Below is a small trained network, with its code and all its weights. Each question gives an input and a target symbol and asks what happens when units are switched off, that is, made to give their printed mean instead of their output.

import numpy as np


def w(rows, s, z=0):
    codes = np.array(rows[::2]) - 128.0
    scale = np.full(codes.shape[1], s)
    scale[-1] = z or s
    return codes * scale


def norm(h):
    return h / np.sqrt((h * h).mean(-1, keepdims=True) + 1e-5)


def f(y):
    return np.maximum(y, 0)


def softmax(a):
    e = np.exp(a - a.max(-1, keepdims=True))
    return e / e.sum(-1, keepdims=True)


def log_softmax(a):
    a = a - a.max(-1, keepdims=True)
    return a - np.log(np.exp(a).sum(-1, keepdims=True))


def net(x, mask):
    ids = ['αγδθλξπστφψ'.index(c) for c in x.split()]
    T = len(ids)
    res = E[ids] + P[:T]
    u = 0
    for l in range(3):
        q, k, v = (norm(res) @ M[l].T for M in (Q, K, V))
        z = softmax(np.where(np.tri(T) > 0, q @ k.T / 2**0.5, -1e9)) @ v
        res = res + np.where(mask[u], z, O[l][:, -1]) @ O[l][:, :-1]
        u += 1
        y = f(norm(res) @ A[l][:, :-1].T + A[l][:, -1])
        res = res + np.where(mask[u : u + 4], y, B[l][:, -1]) @ B[l][:, :-1]
        u += 4
    return log_softmax(norm(res)[-1] @ U[:, :-1].T + U[:, -1])


Q, K, V, O, A, B = {}, {}, {}, {}, {}, {}
E = w([
[124,54,122,101,123,130,202,146,82,140],'α',
[95,42,118,92,108,143,170,143,120,113],'γ',
[104,92,68,142,84,160,95,135,135,173],'δ',
[143,91,79,139,149,128,127,114,96,207],'θ',
[182,94,100,146,92,104,109,140,85,176],'λ',
[40,42,139,134,149,123,179,50,101,133],'ξ',
[70,99,253,102,133,151,108,86,118,86],'π',
[252,91,86,60,134,86,147,22,73,76],'σ',
[130,111,125,134,174,89,97,182,76,131],'τ',
[107,41,104,61,140,114,171,116,186,105],'φ',
[226,129,166,135,87,164,89,59,179,146],'ψ',
],0.0067)
P = w([
[170,104,110,110,238,216,100,167,2,94],'0',
[125,57,138,86,232,177,54,128,67,78],'1',
[135,71,148,89,194,149,83,135,84,66],'2',
[138,84,158,102,172,126,110,132,82,81],'3',
[126,105,161,107,154,111,134,129,82,89],'4',
[116,130,158,117,141,105,150,125,95,99],'5',
[101,142,154,112,126,97,154,121,109,104],'6',
[103,164,151,119,103,90,159,118,123,112],'7',
[99,194,143,122,75,78,179,115,131,125],'8',
[96,179,149,137,86,79,173,93,143,124],'9',
[81,145,154,143,105,120,171,102,120,162],'10',
],0.0033)
Q[0] = w([
[201,241,253,111,169,74,59,158,169,98],'L0H1',
[61,160,232,73,168,175,201,180,187,53],'L0H1',
],0.0039)
K[0] = w([
[135,2,127,140,180,252,112,98,105,53],'L0H1',
[84,80,34,146,112,203,153,235,90,133],'L0H1',
],0.0044)
V[0] = w([
[33,112,81,255,43,171,89,119,191,44],'L0H1',
[89,62,69,138,191,205,190,67,234,151],'L0H1',
],0.0023)
O[0] = w([
[54,144,68,137,157,90,147,126,92,50,1],'L0H1',
[127,166,113,253,116,215,167,128,182,74,148],'L0H1',
],0.0053,0.002)
A[0] = w([
[71,146,78,88,206,68,169,159,63,66,188],'L0N1',
[182,107,30,142,133,75,147,136,76,142,125],'L0N2',
[155,97,119,147,149,89,175,231,57,145,248],'L0N3',
[101,161,134,147,254,60,138,252,91,122,185],'L0N4',
],0.0034,0.0011)
B[0] = w([
[139,93,14,145,169,22,1,138,122,147,198],'L0N1',
[25,65,142,104,128,175,69,87,134,142,209],'L0N2',
[68,140,90,143,104,150,87,113,242,76,252],'L0N3',
[98,111,145,193,204,66,110,36,190,73,195],'L0N4',
],0.0044,0.003)
Q[1] = w([
[39,9,43,154,48,195,35,48,192,219],'L1H1',
[4,26,127,4,176,90,181,51,73,97],'L1H1',
],0.0031)
K[1] = w([
[61,128,192,149,50,1,194,53,177,149],'L1H1',
[166,182,112,26,81,46,208,142,54,29],'L1H1',
],0.0037)
V[1] = w([
[199,158,178,123,141,104,123,122,193,84],'L1H1',
[99,75,135,128,157,149,101,255,187,187],'L1H1',
],0.0041)
O[1] = w([
[3,3,82,184,149,187,87,44,213,150,3],'L1H1',
[163,138,152,216,187,17,182,111,126,162,199],'L1H1',
],0.0035,0.0018)
A[1] = w([
[134,56,194,93,179,146,231,24,86,197,189],'L1N1',
[88,82,109,156,136,153,200,102,184,132,34],'L1N2',
[204,66,252,113,68,98,89,13,161,161,157],'L1N3',
[29,133,93,170,139,87,170,154,83,211,245],'L1N4',
],0.0029,0.0012)
B[1] = w([
[188,155,163,144,21,96,143,212,164,90,240],'L1N1',
[2,160,116,155,82,195,207,93,97,89,158],'L1N2',
[98,208,46,91,148,164,152,207,136,151,253],'L1N3',
[224,110,90,164,55,148,21,147,108,107,199],'L1N4',
],0.0034,0.0037)
Q[2] = w([
[178,138,87,96,32,117,27,124,161,245],'L2H1',
[172,96,52,178,31,169,2,176,191,219],'L2H1',
],0.0046)
K[2] = w([
[94,189,77,123,103,3,124,30,208,116],'L2H1',
[119,225,96,103,38,84,201,8,209,171],'L2H1',
],0.0043)
V[2] = w([
[101,92,104,54,255,137,178,145,164,72],'L2H1',
[239,151,7,68,67,112,155,90,209,111],'L2H1',
],0.003)
O[2] = w([
[96,251,60,132,100,99,181,83,61,171,119],'L2H1',
[137,120,166,133,253,72,199,59,76,34,250],'L2H1',
],0.0042,0.0018)
A[2] = w([
[59,142,42,189,94,73,194,126,110,155,102],'L2N1',
[218,233,139,149,172,236,156,48,254,103,2],'L2N2',
[158,133,71,92,178,133,157,51,60,133,93],'L2N3',
[169,167,184,76,98,207,68,173,145,134,149],'L2N4',
],0.0044,0.0033)
B[2] = w([
[79,112,127,138,208,107,194,179,136,165,208],'L2N1',
[134,97,1,165,150,164,172,10,170,170,185],'L2N2',
[141,184,173,89,101,92,113,80,96,150,193],'L2N3',
[51,187,190,131,133,118,209,100,189,82,253],'L2N4',
],0.0053,0.0026)
U = w([
[98,90,144,130,153,154,126,117,111,89,1],'α',
[234,115,200,231,128,145,155,188,171,134,132],'γ',
[64,179,91,89,64,150,72,187,159,214,156],'δ',
[108,197,70,185,193,103,189,179,50,186,125],'θ',
[152,90,198,53,140,48,78,216,167,175,58],'λ',
[170,162,51,174,88,203,82,224,59,25,191],'ξ',
[76,214,225,144,87,198,130,168,185,31,183],'π',
[203,145,148,2,135,83,122,66,60,110,131],'σ',
[85,43,103,176,219,68,10,62,108,52,125],'τ',
[70,94,88,95,65,211,54,120,175,109,92],'φ',
[145,162,72,210,168,187,214,34,174,111,131],'ψ',
],0.0057,0.0035)

Each question gives the input, a string of symbols that net reads in full, and the target symbol t.
The units are the heads (2 rows each of Q, K, V and O) and the neurons (one row each of A and B). Each row of codes is followed by its name. A weight is (code - 128) times the scale printed after its matrix; where a second scale follows, it is the last column's (O, A, B and U).
mask holds one flag per unit, layer by layer, with each layer's heads first. A switched-off unit (its flag False) gives its mean, the last column of its rows in O or B, instead of its output. The means were averaged over made-up inputs and are rounded, as every weight is.
A unit's drop is (log p(t) with every unit on - log p(t) with that unit switched off) / (log p(t) with every unit on - log p(t) with every unit switched off).
The circuit of an input: a set's keep is (log p(t) with only the set's units on - log p(t) with every unit switched off) / (log p(t) with every unit on - log p(t) with every unit switched off). Starting from the 12 units with the biggest drops (on a tie, the unit counted first), units are removed one at a time, each time the one whose removal leaves the highest keep (on an exact tie, the one counted first), for as long as the keep stays at least 0.8.
units of the circuit, in order: the units of the circuit, biggest drop first
unit that matters most: the unit with the biggest drop
k most important neurons: the k neurons with the biggest drops, biggest first
k most important neurons of layer l: the k neurons of layer l with the biggest drops, biggest first
input θ α δ λ, target λ: unit that matters most -> L1H1
input γ ξ α, target θ: units of the circuit, in order -> L2H1, L2N1
input λ τ τ σ π σ τ γ δ λ γ, target τ: 2 most important neurons of layer 1 -> L1N3, L1N4
input θ τ ψ τ τ π λ, target δ: 2 most important neurons -> L0N4, L0N2
input δ θ π σ θ, target σ: units of the circuit, in order -> L2H1, L2N3
input δ δ π γ τ δ σ δ λ α, target τ: units of the circuit, in order -> L0H1, L0N1, L2H1, L1N4
input δ γ τ δ ψ γ φ λ, target θ: 3 most important neurons of layer 0 -> L0N2, L0N1, L0N4
input γ τ π γ τ δ δ λ, target λ: units of the circuit, in order -> L0H1, L2H1
input σ τ α γ φ λ π γ ξ α δ, target π: 2 most important neurons -> L2N4, L0N1
input θ γ λ γ ξ λ, target π: 2 most important neurons of layer 0 -> L0N2, L0N1
input ξ τ π α α θ φ ξ γ δ δ, target ξ: units of the circuit, in order -> L1N4, L0H1, L0N3, L1H1
input θ δ δ τ λ, target δ: units of the circuit, in order -> L0N4, L2H1, L0N2
input ξ θ α γ, target π: units of the circuit, in order -> L0H1, L0N1, L2N2
input ξ δ δ λ δ φ δ ψ φ, target τ: units of the circuit, in order -> L0H1, L0N1, L1N3
input π δ ξ θ θ ξ, target π: units of the circuit, in order -> L1N1, L1H1, L2N2
input σ θ ψ λ, target τ: units of the circuit, in order -> L2H1, L1H1
input τ λ δ, target δ: 2 most important neurons -> L0N4, L0N1
input δ δ γ θ, target γ: 2 most important neurons -> L0N1, L1N1
input φ δ δ π γ φ σ δ, target θ: 2 most important neurons -> L2N1, L0N2
input σ α λ, target σ: 3 most important neurons of layer 1 -> L1N3, L1N1, L1N4
input τ ξ α γ ψ γ ξ π τ φ γ, target λ: units of the circuit, in order -> L0H1
input τ ξ δ φ τ ξ τ τ, target τ: most important neuron -> L0N4
input γ λ τ θ τ τ σ ξ λ δ θ, target λ: units of the circuit, in order -> L0H1, L2H1, L1N1
input ψ φ σ τ ξ τ γ θ, target δ: units of the circuit, in order -> L0N4, L0N2, L2H1
input σ π θ λ δ, target λ: 3 most important neurons of layer 0 -> L0N3, L0N4, L0N1
input σ θ τ ξ λ θ σ δ π θ, target φ: 3 most important neurons -> L0N2, L0N1, L0N3
